Here is a tiny trained network, its code and every weight. The questions are about switching its units off for an input and a class, where a switched-off unit gives its printed mean instead of its output.

import numpy as np


def w(rows, s, z=0):
    codes = np.array(rows[::2]) - 128.0
    scale = np.full(codes.shape[1], s)
    scale[-1] = z or s
    return codes * scale


def norm(h):
    return h / np.sqrt((h * h).mean(-1, keepdims=True) + 1e-5)


def f(y):
    return np.maximum(y, 0)


def log_softmax(a):
    a = a - a.max(-1, keepdims=True)
    return a - np.log(np.exp(a).sum(-1, keepdims=True))


def net(x, mask):
    res = np.array(x, float).reshape(1, 7) / 4 @ E
    u = 0
    for l in range(2):
        y = f(norm(res) @ A[l][:, :-1].T + A[l][:, -1])
        res = res + np.where(mask[u : u + 4], y, B[l][:, -1]) @ B[l][:, :-1]
        u += 4
    return log_softmax(norm(res)[-1] @ U[:, :-1].T + U[:, -1])


A, B = {}, {}
E = w([
[151,154,203,58,230,140,103,89,9,63],'x0',
[108,142,139,72,196,179,151,175,71,151],'x1',
[175,67,128,76,174,135,189,142,227,95],'x2',
[171,177,119,161,62,163,54,149,133,137],'x3',
[150,87,87,135,194,192,88,111,163,123],'x4',
[91,152,128,137,176,146,116,134,250,1],'x5',
[34,104,75,174,64,214,99,213,151,25],'x6',
],0.0071)
A[0] = w([
[109,112,143,142,172,73,130,49,61,131,201],'L0N0',
[77,107,136,144,147,75,172,113,165,70,169],'L0N1',
[134,167,160,66,254,185,75,137,63,98,197],'L0N2',
[87,101,45,142,154,114,102,125,97,219,253],'L0N3',
],0.0098,0.0039)
B[0] = w([
[183,140,104,149,40,146,2,203,67,53,207],'L0N0',
[139,119,165,147,233,68,225,136,94,56,193],'L0N1',
[240,111,216,126,169,119,226,160,103,31,254],'L0N2',
[196,181,183,121,160,181,219,156,69,156,216],'L0N3',
],0.0093,0.01)
A[1] = w([
[20,136,110,230,132,182,193,164,130,94,57],'L1N0',
[67,197,94,189,83,95,21,168,117,167,16],'L1N1',
[109,179,94,130,96,255,133,187,147,179,228],'L1N2',
[182,95,98,142,203,164,180,163,216,127,2],'L1N3',
],0.0071,0.00055)
B[1] = w([
[164,196,178,164,85,183,89,143,108,127,229],'L1N0',
[133,108,81,116,87,255,113,158,106,224,181],'L1N1',
[101,173,177,58,119,122,125,94,110,183,215],'L1N2',
[90,100,25,137,101,108,41,109,103,167,253],'L1N3',
],0.014,0.0051)
U = w([
[133,177,127,100,40,228,63,107,108,217,128],'0',
[87,86,67,93,175,19,102,29,195,155,62],'1',
[213,162,244,114,174,116,215,151,50,96,211],'2',
[71,80,220,36,177,144,88,21,185,140,2],'3',
[65,137,61,214,103,167,34,165,195,39,119],'4',
],0.011,0.0061)

Each question gives the input, the list of numbers given to net, and the class t.
The units are the neurons (one row each of A and B). Each row of codes is followed by its name. A weight is (code - 128) times the scale printed after its matrix; where a second scale follows, it is the last column's (A, B and U).
mask holds one flag per neuron, layer by layer. A switched-off neuron (its flag False) gives its mean, the last column of its row in B, instead of its output. The means were averaged over made-up inputs and are rounded, as every weight is.
A unit's drop is (log p(t) with every unit on - log p(t) with that unit switched off) / (log p(t) with every unit on - log p(t) with every unit switched off).
The circuit of an input: a set's keep is (log p(t) with only the set's units on - log p(t) with every unit switched off) / (log p(t) with every unit on - log p(t) with every unit switched off). Starting from all 8 units, units are removed one at a time, each time the one whose removal leaves the highest keep (on an exact tie, the one counted first), for as long as the keep stays at least 0.8.
units of the circuit, in order: the units of the circuit, biggest drop first
unit that matters most: the unit with the biggest drop
k most important neurons: the k neurons with the biggest drops, biggest first
top k neurons in layer l: the k neurons of layer l with the biggest drops, biggest first
drop when u is switched off: that unit's drop, to one decimal
input [-6,2,8,6,-1,-1,-6], class 0: unit that matters most => L0N1
input [-5,0,5,-4,5,-4,8], class 0: units of the circuit, in order => [L0N2 L1N2]
input [5,-5,-7,-2,-7,-4,0], class 0: 3 most important neurons => [L0N2 L0N0 L1N1]
input [-4,5,2,1,0,3,2], class 4: 2 most important neurons => [L0N3 L0N1]
input [-6,5,-3,-7,7,-4,1], class 0: 2 most important neurons => [L0N2 L0N1]
input [-4,7,7,-7,1,0,-2], class 1: units of the circuit, in order => [L1N3 L0N2]
input [-2,-5,1,-4,6,-6,5], class 0: 2 most important neurons => [L0N2 L1N3]
input [-6,6,3,-6,-1,3,-2], class 1: 3 most important neurons => [L1N3 L0N2 L0N0]
input [0,-5,3,0,5,-2,4], class 4: top 2 neurons in layer 1 => [L1N2 L1N1]
input [-8,4,7,-7,-7,-2,6], class 4: 2 most important neurons => [L0N2 L1N3]
input [-7,-7,-7,-7,-8,-4,-8], class 0: top 3 neurons in layer 0 => [L0N2 L0N0 L0N1]
input [-5,6,0,-5,-2,8,-2], class 4: top 2 neurons in layer 0 => [L0N2 L0N3]
input [-7,7,3,-6,7,-8,-4], class 0: 4 most important neurons => [L0N2 L0N1 L1N3 L1N2]
input [-3,2,8,-5,8,0,-3], class 1: units of the circuit, in order => [L1N3]
input [-1,-5,-1,2,-3,-2,2], class 0: top 2 neurons in layer 0 => [L0N2 L0N1]
input [3,-7,-3,4,-7,-1,6], class 0: 2 most important neurons => [L0N2 L1N1]
input [-2,-4,8,-2,-1,3,1], class 1: drop when L1N0 is switched off => 0.0
input [-8,5,0,-4,-2,5,-7], class 1: drop when L1N3 is switched off => 0.3
input [-7,3,3,-4,1,-6,6], class 0: drop when L0N2 is switched off => 0.5
input [-5,2,5,4,-6,8,-5], class 1: top neuron in layer 0 => [L0N0]
